Below are the code and all the weights of a small trained network. Each question names an input and a class and asks about switching units off, where a switched-off unit gives its printed mean instead of its output.

import numpy as np


def w(rows, s, z=0):
    codes = np.array(rows[::2]) - 128.0
    scale = np.full(codes.shape[1], s)
    scale[-1] = z or s
    return codes * scale


def f(y):
    return y / 2 * (1 + np.tanh(0.7978845608 * (y + 0.044715 * y**3)))


def log_softmax(a):
    a = a - a.max(-1, keepdims=True)
    return a - np.log(np.exp(a).sum(-1, keepdims=True))


def net(x, mask):
    res = np.array(x, float).reshape(1, 5) / 4 @ E
    y = f(res @ A[0][:, :-1].T + A[0][:, -1])
    res = res + np.where(mask, y, B[0][:, -1]) @ B[0][:, :-1]
    return log_softmax(res[-1] @ U[:, :-1].T + U[:, -1])


A, B = {}, {}
E = w([
[3,219,166],'x0',
[81,106,12],'x1',
[129,129,129],'x2',
[244,244,67],'x3',
[131,128,126],'x4',
],0.0065)
A[0] = w([
[98,169,138,26],'N0',
[115,57,196,80],'N1',
[80,93,54,9],'N2',
[82,139,63,27],'N3',
[164,86,108,27],'N4',
[250,58,121,105],'N5',
[113,124,70,5],'N6',
[85,195,124,56],'N7',
[98,172,159,55],'N8',
[82,40,112,91],'N9',
[117,95,166,81],'N10',
[165,53,104,53],'N11',
[161,174,105,87],'N12',
[168,146,225,59],'N13',
[109,84,178,96],'N14',
[100,124,28,31],'N15',
[84,174,127,27],'N16',
[91,81,135,40],'N17',
[157,200,111,2],'N18',
[167,89,118,8],'N19',
[179,186,136,95],'N20',
[148,156,198,32],'N21',
],0.015,0.0056)
B[0] = w([
[77,119,151,134],'N0',
[82,182,91,186],'N1',
[129,104,84,161],'N2',
[110,70,128,151],'N3',
[46,112,158,143],'N4',
[65,132,163,254],'N5',
[74,104,109,131],'N6',
[59,100,186,165],'N7',
[92,100,164,147],'N8',
[104,179,116,201],'N9',
[124,146,74,143],'N10',
[72,130,187,173],'N11',
[68,171,101,166],'N12',
[138,5,54,173],'N13',
[121,165,74,165],'N14',
[141,74,113,174],'N15',
[52,113,181,145],'N16',
[102,164,105,151],'N17',
[85,161,80,158],'N18',
[47,114,144,136],'N19',
[48,171,78,182],'N20',
[89,84,116,144],'N21',
],0.013,0.0083)
U = w([
[58,201,39,48],'0',
[37,99,243,62],'1',
[109,115,120,249],'2',
[108,119,119,244],'3',
[101,2,34,107],'4',
[206,138,159,127],'5',
[211,108,180,66],'6',
],0.0097,0.017)

Each question gives the input, the list of numbers given to net, and the class t.
The units are the neurons (one row each of A and B). Each row of codes is followed by its name. A weight is (code - 128) times the scale printed after its matrix; where a second scale follows, it is the last column's (A, B and U).
mask holds one flag per neuron, in row order. A switched-off neuron (its flag False) gives its mean, the last column of its row in B, instead of its output. The means were averaged over made-up inputs and are rounded, as every weight is.
A unit's drop is (log p(t) with every unit on - log p(t) with that unit switched off) / (log p(t) with every unit on - log p(t) with every unit switched off).
The circuit of an input: a set's keep is (log p(t) with only the set's units on - log p(t) with every unit switched off) / (log p(t) with every unit on - log p(t) with every unit switched off). Starting from the 12 units with the biggest drops (on a tie, the unit counted first), units are removed one at a time, each time the one whose removal leaves the highest keep (on an exact tie, the one counted first), for as long as the keep stays at least 0.8.
circuit, biggest first: the units of the circuit, biggest drop first
unit that matters most: the unit with the biggest drop
top k neurons: the k neurons with the biggest drops, biggest first
drop when u is switched off: that unit's drop, to one decimal
input [7,-2,-4,5,-5], class 1: top 3 neurons => [N7; N16; N8]
input [-8,-6,-7,-5,-6], class 1: unit that matters most => N5
input [0,7,0,-3,-1], class 4: top 4 neurons => [N2; N15; N3; N5]
input [2,-7,0,-8,1], class 0: circuit, biggest first => [N1; N14]
input [-5,-6,-4,-6,-3], class 0: circuit, biggest first => [N1; N14]
input [5,3,-2,3,1], class 1: circuit, biggest first => [N7; N16]
input [-7,0,1,-2,-2], class 1: circuit, biggest first => [N5; N11]
input [3,7,3,5,2], class 4: top 2 neurons => [N15; N3]
input [-8,6,4,-8,-5], class 0: circuit, biggest first => [N9; N1]
input [3,7,6,2,-4], class 4: top 2 neurons => [N15; N3]
input [-6,-4,7,8,-4], class 0: top 3 neurons => [N20; N12; N18]
input [-5,0,3,7,-5], class 0: top 2 neurons => [N20; N12]
input [5,8,-5,-7,3], class 4: top 2 neurons => [N3; N2]
input [5,-6,4,-5,-4], class 4: unit that matters most => N13
input [-4,-6,-6,-7,2], class 0: top 2 neurons => [N1; N14]
input [-8,-2,-4,4,1], class 1: drop when N18 is switched off => 0.0
input [2,5,3,2,3], class 4: drop when N3 is switched off => 0.2
input [7,-2,-6,6,-1], class 1: drop when N11 is switched off => -0.1
input [1,7,5,-2,-3], class 4: drop when N2 is switched off => 0.2
input [0,-7,-5,-2,-3], class 4: circuit, biggest first => [N13]
